Below are the code and all the weights of a small trained network. Each question names an input and a class and asks about switching units off, where a switched-off unit gives its printed mean instead of its output.

import numpy as np


def w(rows, s, z=0):
    codes = np.array(rows[::2]) - 128.0
    scale = np.full(codes.shape[1], s)
    scale[-1] = z or s
    return codes * scale


def norm(h):
    return h / np.sqrt((h * h).mean(-1, keepdims=True) + 1e-5)


def f(y):
    return y / 2 * (1 + np.tanh(0.7978845608 * (y + 0.044715 * y**3)))


def log_softmax(a):
    a = a - a.max(-1, keepdims=True)
    return a - np.log(np.exp(a).sum(-1, keepdims=True))


def net(x, mask):
    res = np.array(x, float).reshape(1, 8) / 4 @ E
    u = 0
    for l in range(2):
        y = f(norm(res) @ A[l][:, :-1].T + A[l][:, -1])
        res = res + np.where(mask[u : u + 13], y, B[l][:, -1]) @ B[l][:, :-1]
        u += 13
    return log_softmax(norm(res)[-1] @ U[:, :-1].T + U[:, -1])


A, B = {}, {}
E = w([
[165,134,161,205,154,70],'x0',
[14,125,47,161,155,88],'x1',
[102,56,140,62,49,2],'x2',
[198,84,40,116,150,122],'x3',
[129,157,123,117,127,120],'x4',
[128,144,126,121,127,122],'x5',
[127,122,129,131,129,131],'x6',
[127,131,127,128,125,126],'x7',
],0.006)
A[0] = w([
[105,70,133,67,105,67,50],'0.n0',
[29,80,34,147,130,98,130],'0.n1',
[88,119,246,177,163,86,94],'0.n2',
[85,151,215,128,131,147,71],'0.n3',
[132,68,128,93,78,35,82],'0.n4',
[240,119,218,66,102,147,87],'0.n5',
[192,93,161,143,123,139,1],'0.n6',
[166,123,155,228,148,36,103],'0.n7',
[30,144,254,157,90,138,84],'0.n8',
[68,124,114,99,179,114,136],'0.n9',
[247,51,47,176,162,82,132],'0.n10',
[88,111,81,36,49,216,95],'0.n11',
[187,167,162,186,210,29,138],'0.n12',
],0.0086,0.0052)
B[0] = w([
[133,161,184,172,54,139,176],'0.n0',
[176,125,180,140,175,63,222],'0.n1',
[95,163,39,53,115,112,176],'0.n2',
[148,80,33,77,68,36,145],'0.n3',
[131,189,168,191,31,198,219],'0.n4',
[172,166,194,236,229,41,230],'0.n5',
[173,129,223,116,105,62,126],'0.n6',
[1,89,183,45,199,220,203],'0.n7',
[253,186,8,41,152,114,195],'0.n8',
[139,176,155,158,137,88,154],'0.n9',
[151,141,25,43,112,100,254],'0.n10',
[85,90,171,28,203,185,185],'0.n11',
[52,63,117,59,100,206,223],'0.n12',
],0.0067,0.0058)
A[1] = w([
[163,108,78,189,152,254,155],'1.n0',
[69,165,90,100,157,120,180],'1.n1',
[183,66,83,84,126,88,51],'1.n2',
[106,78,143,177,178,46,224],'1.n3',
[121,124,127,122,68,138,157],'1.n4',
[127,119,137,156,190,172,135],'1.n5',
[134,111,190,40,159,170,181],'1.n6',
[175,125,142,109,161,153,159],'1.n7',
[146,170,66,161,171,166,7],'1.n8',
[111,49,101,151,121,118,137],'1.n9',
[121,173,133,184,68,191,216],'1.n10',
[104,97,119,113,133,153,115],'1.n11',
[88,137,157,74,125,122,144],'1.n12',
],0.0099,0.0019)
B[1] = w([
[135,127,148,135,39,86,222],'1.n0',
[143,124,175,153,153,127,229],'1.n1',
[120,203,80,93,108,157,183],'1.n2',
[168,98,194,152,166,152,176],'1.n3',
[136,101,90,145,68,157,147],'1.n4',
[123,95,141,118,100,119,182],'1.n5',
[38,62,83,149,183,161,253],'1.n6',
[58,160,136,125,143,99,188],'1.n7',
[157,112,137,144,59,137,190],'1.n8',
[149,146,140,135,154,145,125],'1.n9',
[166,138,120,130,1,107,152],'1.n10',
[122,115,178,146,77,113,148],'1.n11',
[137,91,117,155,125,200,188],'1.n12',
],0.01,0.0051)
U = w([
[7,68,147,121,129,207,65],'0',
[130,143,159,178,19,122,253],'1',
[138,219,26,92,135,117,139],'2',
[158,148,221,197,207,69,63],'3',
],0.012,0.0029)

Each question gives the input, the list of numbers given to net, and the class t.
The units are the neurons (one row each of A and B). Each row of codes is followed by its name. A weight is (code - 128) times the scale printed after its matrix; where a second scale follows, it is the last column's (A, B and U).
mask holds one flag per neuron, layer by layer. A switched-off neuron (its flag False) gives its mean, the last column of its row in B, instead of its output. The means were averaged over made-up inputs and are rounded, as every weight is.
A unit's drop is (log p(t) with every unit on - log p(t) with that unit switched off) / (log p(t) with every unit on - log p(t) with every unit switched off).
The circuit of an input: a set's keep is (log p(t) with only the set's units on - log p(t) with every unit switched off) / (log p(t) with every unit on - log p(t) with every unit switched off). Starting from the 12 units with the biggest drops (on a tie, the unit counted first), units are removed one at a time, each time the one whose removal leaves the highest keep (on an exact tie, the one counted first), for as long as the keep stays at least 0.8.
units of the circuit, in order: the units of the circuit, biggest drop first
unit that matters most: the unit with the biggest drop
k most important neurons: the k neurons with the biggest drops, biggest first
k most important neurons of layer l: the k neurons of layer l with the biggest drops, biggest first
input [-5,3,5,-6,4,8,5,0], class 2: 3 most important neurons -> (0.n8; 0.n7; 0.n12)
input [7,-7,-6,-6,4,-3,4,4], class 0: 3 most important neurons -> (0.n12; 0.n4; 1.n6)
input [-3,0,-4,1,0,0,-7,0], class 1: 3 most important neurons -> (1.n0; 0.n7; 0.n12)
input [-5,-5,4,-6,-1,8,-5,-8], class 2: 2 most important neurons -> (0.n8; 0.n7)
input [-1,3,3,-2,-8,-7,5,1], class 1: 3 most important neurons -> (0.n4; 0.n0; 0.n5)
input [-6,-6,-8,8,-8,-6,2,-5], class 1: 4 most important neurons -> (1.n0; 0.n7; 0.n8; 1.n8)
input [0,4,4,1,3,-2,2,3], class 1: unit that matters most -> 0.n4
input [-5,-7,-3,1,-3,5,2,4], class 3: 2 most important neurons -> (0.n5; 0.n12)
input [-6,-7,6,-5,8,-2,-6,0], class 3: 4 most important neurons -> (0.n5; 0.n12; 0.n7; 0.n10)
input [-4,-6,3,-7,-1,-3,-8,-4], class 2: 2 most important neurons of layer 0 -> (0.n8; 0.n3)
input [-2,8,-7,6,8,3,2,-8], class 3: 3 most important neurons -> (0.n1; 0.n4; 0.n12)
input [8,-7,3,7,-7,-2,-5,-7], class 0: units of the circuit, in order -> (0.n7; 1.n6)
input [6,-5,-3,-6,2,-8,7,3], class 0: 4 most important neurons -> (0.n7; 0.n12; 0.n10; 1.n6)
input [7,4,-6,4,-2,5,-4,6], class 0: units of the circuit, in order -> (0.n12)
input [4,6,2,-8,-8,-4,7,8], class 2: 2 most important neurons -> (0.n8; 0.n2)
input [8,6,2,-3,1,8,8,2], class 0: 3 most important neurons -> (0.n7; 0.n12; 0.n5)
input [-6,7,-7,7,8,-7,6,1], class 1: 2 most important neurons of layer 0 -> (0.n7; 0.n8)
input [7,-8,7,-4,7,4,0,-1], class 3: 3 most important neurons of layer 0 -> (0.n5; 0.n11; 0.n7)
input [-7,-8,-7,5,2,0,-8,8], class 3: 4 most important neurons of layer 0 -> (0.n5; 0.n12; 0.n7; 0.n4)
input [4,6,-3,-2,-6,-1,-8,8], class 3: unit that matters most -> 0.n1
input [3,5,-3,-2,5,-3,5,-1], class 3: 2 most important neurons of layer 0 -> (0.n11; 0.n1)
input [-7,-6,-2,-8,-4,7,-4,3], class 2: 4 most important neurons of layer 0 -> (0.n8; 0.n3; 0.n7; 0.n12)
input [-4,1,6,1,-6,-2,7,-2], class 1: 4 most important neurons of layer 0 -> (0.n4; 0.n0; 0.n7; 0.n12)
input [1,2,3,5,2,-5,8,6], class 2: 2 most important neurons of layer 0 -> (0.n10; 0.n1)
